Below is a small trained network, with its code and all its weights. Each question gives an input and a class and asks what happens when units are switched off, that is, made to give their printed mean instead of their output.

import numpy as np


def w(rows, s, z=0):
    codes = np.array(rows[::2]) - 128.0
    scale = np.full(codes.shape[1], s)
    scale[-1] = z or s
    return codes * scale


def norm(h):
    return h / np.sqrt((h * h).mean(-1, keepdims=True) + 1e-5)


def f(y):
    return np.maximum(y, 0)


def log_softmax(a):
    a = a - a.max(-1, keepdims=True)
    return a - np.log(np.exp(a).sum(-1, keepdims=True))


def net(x, mask):
    res = np.array(x, float).reshape(1, 4) / 4 @ E
    u = 0
    for l in range(4):
        y = f(norm(res) @ A[l][:, :-1].T + A[l][:, -1])
        res = res + np.where(mask[u : u + 10], y, B[l][:, -1]) @ B[l][:, :-1]
        u += 10
    return log_softmax(norm(res)[-1] @ U[:, :-1].T + U[:, -1])


A, B = {}, {}
E = w([
[113,190,143,26],'x0',
[202,203,2,162],'x1',
[171,247,217,223],'x2',
[239,125,126,91],'x3',
],0.0053)
A[0] = w([
[124,162,92,84,9],'0.n1',
[140,185,173,102,103],'0.n2',
[116,74,140,197,161],'0.n3',
[64,168,104,132,56],'0.n4',
[120,80,137,148,212],'0.n5',
[112,136,107,69,122],'0.n6',
[9,150,109,165,77],'0.n7',
[204,111,173,48,99],'0.n8',
[170,118,148,121,251],'0.n9',
[122,193,101,129,82],'0.n10',
],0.013,0.0034)
B[0] = w([
[124,173,184,103,173],'0.n1',
[82,181,135,180,235],'0.n2',
[72,216,158,118,236],'0.n3',
[171,82,155,230,181],'0.n4',
[56,133,152,93,222],'0.n5',
[69,185,140,170,215],'0.n6',
[176,1,141,232,252],'0.n7',
[183,100,162,128,238],'0.n8',
[88,59,168,207,241],'0.n9',
[173,124,100,74,211],'0.n10',
],0.0074,0.0041)
A[1] = w([
[93,113,109,149,2],'1.n1',
[89,149,255,127,116],'1.n2',
[62,100,81,7,67],'1.n3',
[86,190,122,235,197],'1.n4',
[174,146,54,101,87],'1.n5',
[76,51,125,39,169],'1.n6',
[121,72,18,76,176],'1.n7',
[59,141,182,111,152],'1.n8',
[87,164,186,28,157],'1.n9',
[186,227,39,168,141],'1.n10',
],0.0088,0.0043)
B[1] = w([
[147,111,135,129,130],'1.n1',
[126,116,50,98,224],'1.n2',
[134,100,90,226,158],'1.n3',
[138,190,57,58,254],'1.n4',
[187,116,131,96,150],'1.n5',
[130,176,62,134,184],'1.n6',
[152,197,66,133,172],'1.n7',
[179,152,146,50,194],'1.n8',
[151,171,130,93,168],'1.n9',
[131,2,10,16,202],'1.n10',
],0.0082,0.0079)
A[2] = w([
[37,96,134,144,124],'2.n1',
[108,174,239,119,132],'2.n2',
[230,98,95,46,156],'2.n3',
[233,135,164,100,83],'2.n4',
[129,38,162,181,5],'2.n5',
[96,138,226,66,128],'2.n6',
[147,110,120,185,82],'2.n7',
[119,165,141,242,28],'2.n8',
[78,136,210,73,47],'2.n9',
[193,255,147,184,171],'2.n10',
],0.0083,0.0024)
B[2] = w([
[165,195,173,138,159],'2.n1',
[130,84,2,103,155],'2.n2',
[54,139,152,212,255],'2.n3',
[154,128,159,173,165],'2.n4',
[143,83,173,154,136],'2.n5',
[158,45,36,90,162],'2.n6',
[163,93,144,122,137],'2.n7',
[139,105,140,172,145],'2.n8',
[146,94,69,65,152],'2.n9',
[110,176,45,207,192],'2.n10',
],0.0082,0.0066)
A[3] = w([
[169,54,151,237,6],'3.n1',
[54,192,83,69,138],'3.n2',
[59,2,139,22,151],'3.n3',
[216,72,142,230,174],'3.n4',
[168,177,199,164,20],'3.n5',
[171,83,183,247,186],'3.n6',
[207,123,69,118,250],'3.n7',
[134,222,102,132,106],'3.n8',
[30,174,73,224,165],'3.n9',
[208,154,123,52,199],'3.n10',
],0.0067,0.0024)
B[3] = w([
[160,124,189,154,151],'3.n1',
[108,187,213,99,233],'3.n2',
[213,88,41,151,181],'3.n3',
[139,119,205,161,175],'3.n4',
[181,118,120,227,132],'3.n5',
[165,70,222,210,166],'3.n6',
[2,62,217,106,244],'3.n7',
[51,148,149,142,190],'3.n8',
[126,182,174,184,254],'3.n9',
[173,138,237,200,174],'3.n10',
],0.0066,0.0064)
U = w([
[23,186,73,153,154],'0',
[126,59,27,53,151],'1',
[137,45,254,223,211],'2',
[31,212,173,63,111],'3',
[88,137,233,85,1],'4',
],0.009,0.0049)

Each question gives the input, the list of numbers given to net, and the class t.
The units are the neurons (one row each of A and B). Each row of codes is followed by its name. A weight is (code - 128) times the scale printed after its matrix; where a second scale follows, it is the last column's (A, B and U).
mask holds one flag per neuron, layer by layer. A switched-off neuron (its flag False) gives its mean, the last column of its row in B, instead of its output. The means were averaged over made-up inputs and are rounded, as every weight is.
A unit's drop is (log p(t) with every unit on - log p(t) with that unit switched off) / (log p(t) with every unit on - log p(t) with every unit switched off).
unit that matters most: the unit with the biggest drop
k most important neurons: the k neurons with the biggest drops, biggest first
top k neurons in layer l: the k neurons of layer l with the biggest drops, biggest first
input [7,7,3,2], class 1: most important neuron : [1.n10]
input [4,1,2,5], class 2: top 4 neurons in layer 0 : [0.n8 0.n3 0.n5 0.n10]
input [-7,2,4,4], class 3: 3 most important neurons : [0.n7 1.n4 0.n3]
input [-5,-5,0,2], class 1: top 2 neurons in layer 0 : [0.n5 0.n9]
input [5,4,6,8], class 2: top 4 neurons in layer 0 : [0.n8 0.n3 0.n6 0.n10]
input [-5,0,-8,6], class 0: 4 most important neurons : [1.n6 1.n7 0.n7 1.n10]
input [2,-5,4,4], class 1: 2 most important neurons : [2.n2 1.n10]
input [-1,-1,-7,4], class 0: top 2 neurons in layer 1 : [1.n6 1.n7]
input [6,-3,-7,4], class 0: 2 most important neurons : [1.n3 1.n6]
input [1,0,-8,8], class 0: 2 most important neurons : [1.n6 0.n7]
input [5,-5,4,7], class 2: 2 most important neurons : [0.n8 2.n4]
input [4,2,3,-5], class 2: 2 most important neurons : [0.n7 0.n4]
input [-7,1,-4,-2], class 3: 2 most important neurons : [0.n3 1.n10]
input [-4,-2,7,0], class 0: top neuron in layer 2 : [2.n10]
input [-8,1,4,-2], class 3: 2 most important neurons : [0.n3 1.n4]
input [-1,6,3,-5], class 1: top 2 neurons in layer 1 : [1.n10 1.n4]
input [-2,-4,2,-3], class 1: top 3 neurons in layer 1 : [1.n8 1.n3 1.n7]
input [0,7,6,7], class 1: 4 most important neurons : [1.n10 0.n7 3.n9 0.n4]
input [1,-7,8,3], class 0: top 3 neurons in layer 2 : [2.n10 2.n2 2.n6]
input [-4,-4,7,4], class 0: unit that matters most : 2.n10
input [-7,-5,1,3], class 3: top 2 neurons in layer 1 : [1.n2 1.n4]
